[[-65  65  35]
 [ 37  68  19]
 [ 48  24 -79]
 [ -8  40  22]
 [ 79  -8 -80]
 [ 76  33 -75]
 [ 74  32 -63]
 [ 67 -45  15]
 [ -7  -8  14]
 [-83 -36 -25]
 [112 -14 -44]]
=>
[[ 37  68  19]
 [ -8  40  22]
 [ 76  33 -75]
 [ 67 -45  15]
 [-83 -36 -25]]

[[ 79 -15 -55 -71  50 -11 -16]
 [-95   9 -48 -55  14 -23 -40]
 [-21 -38   2 -61  33 -29 -18]
 [-30 -45 -10 -77  44 -10 -67]
 [ 14  31  16  55 -56  46 -21]
 [ 22 -34 -18 -50  22 -24 -25]
 [ 83 -25 -23 -54 -15 -12 -62]
 [-29   2 -29 -64  32   5 -44]
 [  8  52  -3  36 -42  56  -8]
 [ 10 -24   6 -61  31 -17 -22]]
=>
[[-95   9 -48 -55  14 -23 -40]
 [-30 -45 -10 -77  44 -10 -67]
 [ 22 -34 -18 -50  22 -24 -25]
 [-29   2 -29 -64  32   5 -44]
 [ 10 -24   6 -61  31 -17 -22]]

[[  61  -99  -26]
 [  75  -80   35]
 [ -78  -76  -21]
 [  25   -2   39]
 [ -42    3   24]
 [  -9  -67  -32]
 [  54  -79   18]
 [ -44  -50   -6]
 [ -71  -57  -21]
 [ -91   62  -45]
 [  83  -37   34]
 [-102   94  -48]]
=>
[[  75  -80   35]
 [  25   -2   39]
 [  -9  -67  -32]
 [ -44  -50   -6]
 [ -91   62  -45]
 [-102   94  -48]]

[[ 31   6 -39 -23   3]
 [ 52   4 -26 -16   5]
 [ 18  38 -45 -50   9]
 [ -8  48 -31 -64  10]
 [ -9  17 -20 -59   4]
 [-26 -10  16 -28  -4]
 [  2   4 -19 -48   2]
 [ 16 -21  29 103  -5]
 [ 25 -22  27 110  -6]]
=>
[[ 52   4 -26 -16   5]
 [ -8  48 -31 -64  10]
 [-26 -10  16 -28  -4]
 [ 16 -21  29 103  -5]]

[[-77  62 -81 -61  19 -37  40 -14  51 -67  59  36   2  52]
 [-13 -76 -56 -37 -59 -26 -19   2 -76 -95 -31  44  -7 -20]
 [-39  38   1  37  40  -5  14  37  52  49  43 -69 -42  20]
 [ 53   7  30  82  16  49  -6 102  26  21 -34 -31  65 -25]
 [-59  -3 -14  16 -14 -64 -31  21   2   0  12  16 -86 -15]
 [ 59 -31  47  37 -13   6 -35  57 -30 -13 -37 -86 -36 -46]]
=>
[[-13 -76 -56 -37 -59 -26 -19   2 -76 -95 -31  44  -7 -20]
 [ 53   7  30  82  16  49  -6 102  26  21 -34 -31  65 -25]
 [ 59 -31  47  37 -13   6 -35  57 -30 -13 -37 -86 -36 -46]]

[[ 16  41  36  34   2  11   2   4   9  -1  35  35  34  11  35]
 [ 25 -34 -57 -11  -2 -39  58  57 -20  56 -10 -11 -12  52 -11]
 [-27  31  60   8  15  54 -54 -54  32 -50   7   8  10 -53   8]
 [ 11 -97 -71 -94  40   8  12   2  22  29 -94 -94 -93  -9 -94]
 [-50  49  27  55 -52 -25 -25 -15 -42 -39  53  55  56 -16  54]
 [  3  -9  30 -32  41  58 -36 -42  50 -23 -32 -32 -32 -41 -32]]
=>
[[ 25 -34 -57 -11  -2 -39  58  57 -20  56 -10 -11 -12  52 -11]
 [ 11 -97 -71 -94  40   8  12   2  22  29 -94 -94 -93  -9 -94]
 [  3  -9  30 -32  41  58 -36 -42  50 -23 -32 -32 -32 -41 -32]]

[[  30  -27  -31]
 [   9  -22    3]
 [  28  -27  -54]
 [ -71   62    9]
 [ -80   77   31]
 [ -57   44   33]
 [ -89   74   -6]
 [-102   78  -16]
 [ -55   59   33]
 [ -27   18  -59]
 [ -86   84  -11]]
=>
[[   9  -22    3]
 [ -71   62    9]
 [ -57   44   33]
 [-102   78  -16]
 [ -27   18  -59]]
